Here is a tiny trained network, its code and every weight. The questions are about switching its units off for an input and a target symbol, where a switched-off unit gives its printed mean instead of its output.

import numpy as np


def w(rows, s, z=0):
    codes = np.array(rows[::2]) - 128.0
    scale = np.full(codes.shape[1], s)
    scale[-1] = z or s
    return codes * scale


def f(y):
    return y / 2 * (1 + np.tanh(0.7978845608 * (y + 0.044715 * y**3)))


def softmax(a):
    e = np.exp(a - a.max(-1, keepdims=True))
    return e / e.sum(-1, keepdims=True)


def log_softmax(a):
    a = a - a.max(-1, keepdims=True)
    return a - np.log(np.exp(a).sum(-1, keepdims=True))


def net(x, mask):
    ids = ['αδεηθτω'.index(c) for c in x.split()]
    T = len(ids)
    res = E[ids] + P[:T]
    u = 0
    for l in range(2):
        r = res
        for j in range(2):
            rows = slice(4 * j, 4 * j + 4)
            q, k, v = (r @ M[l][rows].T for M in (Q, K, V))
            z = softmax(np.where(np.tri(T) > 0, q @ k.T / 4**0.5, -1e9)) @ v
            o = O[l][rows]
            res = res + np.where(mask[u + j], z, o[:, -1]) @ o[:, :-1]
        u += 2
        y = f(res @ A[l][:, :-1].T + A[l][:, -1])
        res = res + np.where(mask[u : u + 8], y, B[l][:, -1]) @ B[l][:, :-1]
        u += 8
    return log_softmax(res[-1] @ U[:, :-1].T + U[:, -1])


Q, K, V, O, A, B = {}, {}, {}, {}, {}, {}
E = w([
[170,126,162,145,255,118,147],'α',
[88,150,130,154,198,138,143],'δ',
[54,16,39,193,152,146,114],'ε',
[128,165,140,127,124,188,197],'η',
[157,20,163,162,171,126,139],'θ',
[211,74,147,121,103,144,137],'τ',
[135,213,233,201,110,201,91],'ω',
],0.015)
P = w([
[99,151,154,185,142,53,132],'0',
[214,90,101,87,200,143,153],'1',
[120,112,167,183,133,128,196],'2',
[163,110,41,165,174,72,61],'3',
[62,65,164,21,119,104,87],'4',
[112,97,190,187,88,177,173],'5',
[163,128,78,164,210,108,51],'6',
[120,105,110,40,135,252,170],'7',
[106,90,227,185,56,221,141],'8',
[100,124,55,128,149,124,2],'9',
],0.015)
Q[0] = w([
[101,96,161,122,158,124,110],'0.h0',
[148,141,146,153,96,44,50],'0.h0',
[90,133,114,164,124,148,148],'0.h0',
[130,125,136,149,80,147,173],'0.h0',
[94,111,134,106,169,99,150],'0.h1',
[122,106,128,119,124,159,166],'0.h1',
[95,111,251,104,80,162,169],'0.h1',
[127,110,117,134,189,177,66],'0.h1',
],0.012)
K[0] = w([
[126,61,211,113,183,185,75],'0.h0',
[255,150,43,210,78,79,141],'0.h0',
[131,135,113,207,61,133,182],'0.h0',
[158,147,48,186,219,82,107],'0.h0',
[152,38,115,95,77,91,178],'0.h1',
[207,148,155,22,86,47,107],'0.h1',
[108,196,77,116,146,21,187],'0.h1',
[74,148,177,22,110,207,132],'0.h1',
],0.008)
V[0] = w([
[64,112,137,59,58,78,139],'0.h0',
[217,113,150,120,102,25,69],'0.h0',
[198,133,44,7,148,210,113],'0.h0',
[127,101,86,210,199,76,175],'0.h0',
[122,221,206,129,96,199,149],'0.h1',
[144,98,124,136,56,213,1],'0.h1',
[160,82,188,61,88,119,171],'0.h1',
[103,65,88,187,68,131,208],'0.h1',
],0.0077)
O[0] = w([
[118,143,149,120,157,126,101,42],'0.h0',
[152,159,167,125,80,193,43,62],'0.h0',
[97,146,1,85,85,69,225,32],'0.h0',
[147,209,191,127,201,54,151,255],'0.h0',
[114,216,150,128,131,94,172,101],'0.h1',
[143,128,96,191,129,73,130,6],'0.h1',
[165,83,127,89,86,197,127,124],'0.h1',
[87,70,131,144,94,201,60,137],'0.h1',
],0.0084,0.0053)
A[0] = w([
[173,214,127,63,128,158,136,155],'0.n0',
[60,248,124,129,172,136,77,170],'0.n1',
[141,118,88,173,114,119,42,101],'0.n2',
[121,169,114,160,170,2,39,25],'0.n3',
[128,33,218,195,71,146,246,101],'0.n4',
[161,132,149,74,83,118,183,176],'0.n5',
[155,116,168,56,156,129,248,89],'0.n6',
[216,205,73,126,126,133,45,252],'0.n7',
],0.0082,0.004)
B[0] = w([
[153,11,115,150,210,150,163,157],'0.n0',
[124,58,68,105,144,49,156,211],'0.n1',
[180,181,117,213,69,55,91,157],'0.n2',
[138,108,141,152,179,95,145,183],'0.n3',
[112,200,142,139,160,119,166,254],'0.n4',
[126,147,237,143,124,116,175,154],'0.n5',
[124,84,108,174,136,170,70,240],'0.n6',
[149,113,140,139,74,100,126,183],'0.n7',
],0.011,0.0079)
Q[1] = w([
[162,199,112,198,178,170,186],'1.h0',
[90,76,174,114,178,141,111],'1.h0',
[113,82,88,140,144,152,157],'1.h0',
[73,138,168,139,86,139,142],'1.h0',
[118,54,135,27,143,101,84],'1.h1',
[2,111,224,104,116,110,132],'1.h1',
[93,39,128,175,148,156,227],'1.h1',
[141,189,123,218,150,103,92],'1.h1',
],0.0081)
K[1] = w([
[75,130,254,116,100,80,112],'1.h0',
[109,2,154,148,104,123,146],'1.h0',
[75,139,119,81,126,168,129],'1.h0',
[139,98,151,121,187,89,76],'1.h0',
[138,61,117,160,115,139,178],'1.h1',
[205,72,122,117,138,166,91],'1.h1',
[48,148,180,69,126,151,61],'1.h1',
[117,228,134,174,120,168,144],'1.h1',
],0.0079)
V[1] = w([
[177,35,106,96,146,76,73],'1.h0',
[122,157,221,154,144,104,189],'1.h0',
[111,89,118,204,71,113,71],'1.h0',
[112,144,98,32,108,18,124],'1.h0',
[102,157,114,119,167,149,215],'1.h1',
[254,88,108,125,122,139,136],'1.h1',
[81,124,54,147,188,136,82],'1.h1',
[108,132,179,27,125,184,160],'1.h1',
],0.009)
O[1] = w([
[210,150,160,74,203,168,81,204],'1.h0',
[142,67,45,112,13,91,68,249],'1.h0',
[178,93,127,81,107,103,169,113],'1.h0',
[174,194,2,144,196,162,135,34],'1.h0',
[53,95,108,165,92,74,95,164],'1.h1',
[232,73,101,206,155,198,170,106],'1.h1',
[72,129,176,185,72,132,125,124],'1.h1',
[160,61,121,158,195,61,55,117],'1.h1',
],0.0083,0.016)
A[1] = w([
[198,131,94,170,140,128,138,128],'1.n0',
[118,203,112,207,124,149,74,104],'1.n1',
[128,78,119,189,98,139,115,131],'1.n2',
[160,123,97,190,76,81,118,2],'1.n3',
[130,138,184,248,153,120,161,107],'1.n4',
[166,29,81,117,138,161,134,27],'1.n5',
[120,125,220,205,149,114,60,7],'1.n6',
[121,90,161,156,142,102,154,57],'1.n7',
],0.012,0.0043)
B[1] = w([
[110,59,59,164,84,198,139,153],'1.n0',
[194,174,87,203,121,143,217,149],'1.n1',
[107,162,168,148,31,160,174,200],'1.n2',
[178,106,48,24,247,191,123,199],'1.n3',
[87,197,13,18,135,202,87,156],'1.n4',
[154,254,126,164,62,59,115,186],'1.n5',
[60,171,146,168,197,174,121,251],'1.n6',
[142,189,93,140,135,100,242,186],'1.n7',
],0.0079,0.022)
U = w([
[179,109,90,244,136,99,176,100],'α',
[157,106,177,162,167,24,171,181],'δ',
[95,198,90,115,87,147,125,2],'ε',
[72,24,129,254,53,95,164,186],'η',
[72,15,149,192,126,199,44,105],'θ',
[130,78,91,110,35,162,11,201],'τ',
[160,79,99,73,163,142,244,124],'ω',
],0.0075,0.007)

Each question gives the input, a string of symbols that net reads in full, and the target symbol t.
The units are the heads (4 rows each of Q, K, V and O) and the neurons (one row each of A and B). Each row of codes is followed by its name. A weight is (code - 128) times the scale printed after its matrix; where a second scale follows, it is the last column's (O, A, B and U).
mask holds one flag per unit, layer by layer, with each layer's heads first. A switched-off unit (its flag False) gives its mean, the last column of its rows in O or B, instead of its output. The means were averaged over made-up inputs and are rounded, as every weight is.
A unit's drop is (log p(t) with every unit on - log p(t) with that unit switched off) / (log p(t) with every unit on - log p(t) with every unit switched off).
The circuit of an input: a set's keep is (log p(t) with only the set's units on - log p(t) with every unit switched off) / (log p(t) with every unit on - log p(t) with every unit switched off). Starting from the 12 units with the biggest drops (on a tie, the unit counted first), units are removed one at a time, each time the one whose removal leaves the highest keep (on an exact tie, the one counted first), for as long as the keep stays at least 0.8.
circuit, biggest first: the units of the circuit, biggest drop first
unit that matters most: the unit with the biggest drop
top k neurons: the k neurons with the biggest drops, biggest first
top k neurons in layer l: the k neurons of layer l with the biggest drops, biggest first
which heads matter: for each layer, one digit per head in row order, 1 if its drop is at least 0.15 and else 0, layers parted by /
input τ θ τ, target ω: circuit, biggest first => 1.h1
input η δ ε, target ε: which heads matter => 00 / 00
input δ ω α, target α: top 3 neurons => 0.n1; 1.n1; 0.n6
input η τ δ ε η, target α: top 2 neurons => 1.n5; 0.n2
input η η ω δ τ, target η: top 3 neurons => 0.n0; 0.n6; 0.n5
input τ τ θ θ τ δ ω δ α α, target δ: which heads matter => 01 / 11
input ε δ ε δ, target ε: circuit, biggest first => 1.n4; 1.h1
input ε α η δ η, target ε: top 3 neurons => 0.n6; 0.n0; 1.n5
input δ δ ω δ, target ω: circuit, biggest first => 1.n3; 0.h1; 1.h0; 0.n1
input ε η δ, target δ: circuit, biggest first => 1.h0; 0.h0; 0.h1
input ε δ δ, target δ: top 2 neurons => 0.n3; 0.n4
input η ε δ ω δ δ ε, target ε: top 2 neurons in layer 0 => 0.n2; 0.n3
input η η δ ε δ ω τ, target ω: which heads matter => 01 / 10
input δ δ α η α δ δ α, target ε: which heads matter => 01 / 11
input δ τ α η θ, target α: which heads matter => 00 / 01
input θ η η θ α θ θ δ δ, target η: which heads matter => 11 / 10
input δ τ ω ω, target ω: which heads matter => 01 / 00
input δ η τ τ α τ τ η α δ, target η: top 2 neurons in layer 0 => 0.n1; 0.n4
input η α τ δ η θ α δ θ, target ε: circuit, biggest first => 1.n4; 0.n4
input τ ε δ δ τ δ δ α, target α: unit that matters most => 1.n5
input τ τ τ δ τ η ε η η, target ω: unit that matters most => 0.h0
input τ η θ, target ω: circuit, biggest first => 1.h1; 0.h0
input α θ η α θ, target δ: circuit, biggest first => 1.h1; 1.n5
input δ τ α δ ω, target α: top 2 neurons => 1.n5; 1.n0
input τ δ δ δ ε τ δ δ η, target ω: circuit, biggest first => 0.h0; 1.h1; 1.n5
input δ α τ δ ω η δ δ, target τ: circuit, biggest first => 1.n6; 1.n7
